Here is a tiny trained network, its code and every weight. The questions are about switching its units off for an input and a target symbol, where a switched-off unit gives its printed mean instead of its output.

import numpy as np


def w(rows, s, z=0):
    codes = np.array(rows[::2]) - 128.0
    scale = np.full(codes.shape[1], s)
    scale[-1] = z or s
    return codes * scale


def norm(h):
    return h / np.sqrt((h * h).mean(-1, keepdims=True) + 1e-5)


def f(y):
    return np.maximum(y, 0)


def softmax(a):
    e = np.exp(a - a.max(-1, keepdims=True))
    return e / e.sum(-1, keepdims=True)


def log_softmax(a):
    a = a - a.max(-1, keepdims=True)
    return a - np.log(np.exp(a).sum(-1, keepdims=True))


def net(x, mask):
    ids = ['ζημξψω'.index(c) for c in x.split()]
    T = len(ids)
    res = E[ids] + P[:T]
    r = norm(res)
    for j in range(3):
        rows = slice(3 * j, 3 * j + 3)
        q, k, v = (r @ M[0][rows].T for M in (Q, K, V))
        z = softmax(np.where(np.tri(T) > 0, q @ k.T / 3**0.5, -1e9)) @ v
        o = O[0][rows]
        res = res + np.where(mask[j], z, o[:, -1]) @ o[:, :-1]
    y = f(norm(res) @ A[0][:, :-1].T + A[0][:, -1])
    res = res + np.where(mask[3:7], y, B[0][:, -1]) @ B[0][:, :-1]
    return log_softmax(norm(res)[-1] @ U[:, :-1].T + U[:, -1])


Q, K, V, O, A, B = {}, {}, {}, {}, {}, {}
E = w([
[127,139,132,68,118,19],'ζ',
[147,70,250,153,124,128],'η',
[82,125,87,52,174,77],'μ',
[92,140,173,108,46,202],'ξ',
[188,170,226,141,34,131],'ψ',
[222,111,49,45,121,120],'ω',
],0.014)
P = w([
[59,1,83,135,30,71],'0',
[70,47,127,77,58,98],'1',
[81,81,143,54,92,113],'2',
[101,110,155,48,120,129],'3',
[110,140,161,52,150,143],'4',
[123,167,168,53,180,161],'5',
[131,194,181,56,211,177],'6',
[145,229,192,45,245,200],'7',
],0.0091)
Q[0] = w([
[163,169,160,26,125,110],'H0',
[135,113,130,49,191,63],'H0',
[142,141,54,149,156,63],'H0',
[73,124,130,155,123,197],'H1',
[110,125,171,54,100,179],'H1',
[63,131,67,154,147,104],'H1',
[89,163,91,254,94,152],'H2',
[44,122,171,105,140,131],'H2',
[136,143,185,111,124,173],'H2',
],0.017)
K[0] = w([
[169,196,139,120,188,158],'H0',
[127,160,176,125,164,148],'H0',
[99,113,155,140,113,43],'H0',
[184,92,139,146,112,136],'H1',
[176,213,116,133,159,131],'H1',
[128,61,144,138,101,88],'H1',
[122,1,134,129,87,85],'H2',
[196,136,94,119,122,211],'H2',
[175,147,142,125,161,151],'H2',
],0.021)
V[0] = w([
[131,126,33,122,105,140],'H0',
[146,113,153,186,88,190],'H0',
[145,223,104,114,49,99],'H0',
[203,148,151,149,145,87],'H1',
[109,118,90,109,159,127],'H1',
[61,146,84,93,172,186],'H1',
[108,166,80,114,66,224],'H2',
[187,150,96,79,156,133],'H2',
[93,248,77,108,78,68],'H2',
],0.013)
O[0] = w([
[123,148,193,161,199,130,2],'H0',
[27,125,137,71,74,34,128],'H0',
[11,151,74,157,210,185,118],'H0',
[157,43,189,140,138,77,131],'H1',
[113,137,152,89,130,163,86],'H1',
[58,170,132,74,135,155,41],'H1',
[189,98,132,134,159,45,120],'H2',
[117,83,95,195,60,84,136],'H2',
[159,176,246,149,47,25,79],'H2',
],0.011,0.0063)
A[0] = w([
[191,139,81,162,137,165,109],'N0',
[48,105,27,53,145,126,159],'N1',
[151,121,218,153,153,138,65],'N2',
[170,98,117,111,31,2,2],'N3',
],0.013,0.0081)
B[0] = w([
[65,65,104,141,99,110,163],'N0',
[116,172,150,200,155,70,244],'N1',
[166,124,201,186,137,137,169],'N2',
[158,202,149,2,62,118,254],'N3',
],0.016,0.0092)
U = w([
[199,128,101,93,241,135,76],'ζ',
[132,63,59,170,105,121,253],'η',
[104,199,100,148,138,248,163],'μ',
[70,177,140,168,186,51,112],'ξ',
[168,151,160,73,69,90,173],'ψ',
[170,114,241,204,113,153,37],'ω',
],0.012,0.0019)

Each question gives the input, a string of symbols that net reads in full, and the target symbol t.
The units are the heads (3 rows each of Q, K, V and O) and the neurons (one row each of A and B). Each row of codes is followed by its name. A weight is (code - 128) times the scale printed after its matrix; where a second scale follows, it is the last column's (O, A, B and U).
mask holds one flag per unit, heads first, then neurons. A switched-off unit (its flag False) gives its mean, the last column of its rows in O or B, instead of its output. The means were averaged over made-up inputs and are rounded, as every weight is.
A unit's drop is (log p(t) with every unit on - log p(t) with that unit switched off) / (log p(t) with every unit on - log p(t) with every unit switched off).
The circuit of an input: a set's keep is (log p(t) with only the set's units on - log p(t) with every unit switched off) / (log p(t) with every unit on - log p(t) with every unit switched off). Starting from all 7 units, units are removed one at a time, each time the one whose removal leaves the highest keep (on an exact tie, the one counted first), for as long as the keep stays at least 0.8.
units of the circuit, in order: the units of the circuit, biggest drop first
top k neurons: the k neurons with the biggest drops, biggest first
which heads matter: for each layer, one digit per head in row order, 1 if its drop is at least 0.15 and else 0, layers parted by /
drop when u is switched off: that unit's drop, to one decimal
input ξ ψ ξ μ, target ζ: which heads matter : 101
input ξ ξ μ η η ξ ω, target ζ: which heads matter : 111
input η ζ μ, target ω: which heads matter : 101
input η η μ ζ, target μ: which heads matter : 110
input μ ψ ψ ξ η ζ μ ξ, target ξ: which heads matter : 010
input ψ ξ ω, target ζ: units of the circuit, in order : H0
input η μ ζ, target μ: which heads matter : 111
input η ζ η η ω ξ, target ω: units of the circuit, in order : H0; H2
input ψ η μ ξ, target ξ: which heads matter : 110
input η ω ψ μ ξ η η, target ξ: top 2 neurons : N1; N3
input ψ η η ω ζ, target η: which heads matter : 100
input ξ ω η η ω ζ, target η: units of the circuit, in order : H0; N0
input μ ω η η η μ ζ ζ, target ω: top 2 neurons : N3; N2
input η ξ ξ ψ ω ξ ζ, target ζ: top neuron : N1
input ω η ψ μ μ, target μ: top 2 neurons : N3; N1
input η ζ ω, target ω: top 2 neurons : N3; N2
input η μ ξ η ω μ, target η: top 2 neurons : N0; N3
input ζ η η ψ ω η ξ, target ω: drop when H2 is switched off : 1.1
input μ η ω ω, target η: drop when H1 is switched off : 0.0
input ψ η ω ξ μ, target ζ: drop when H1 is switched off : 0.2
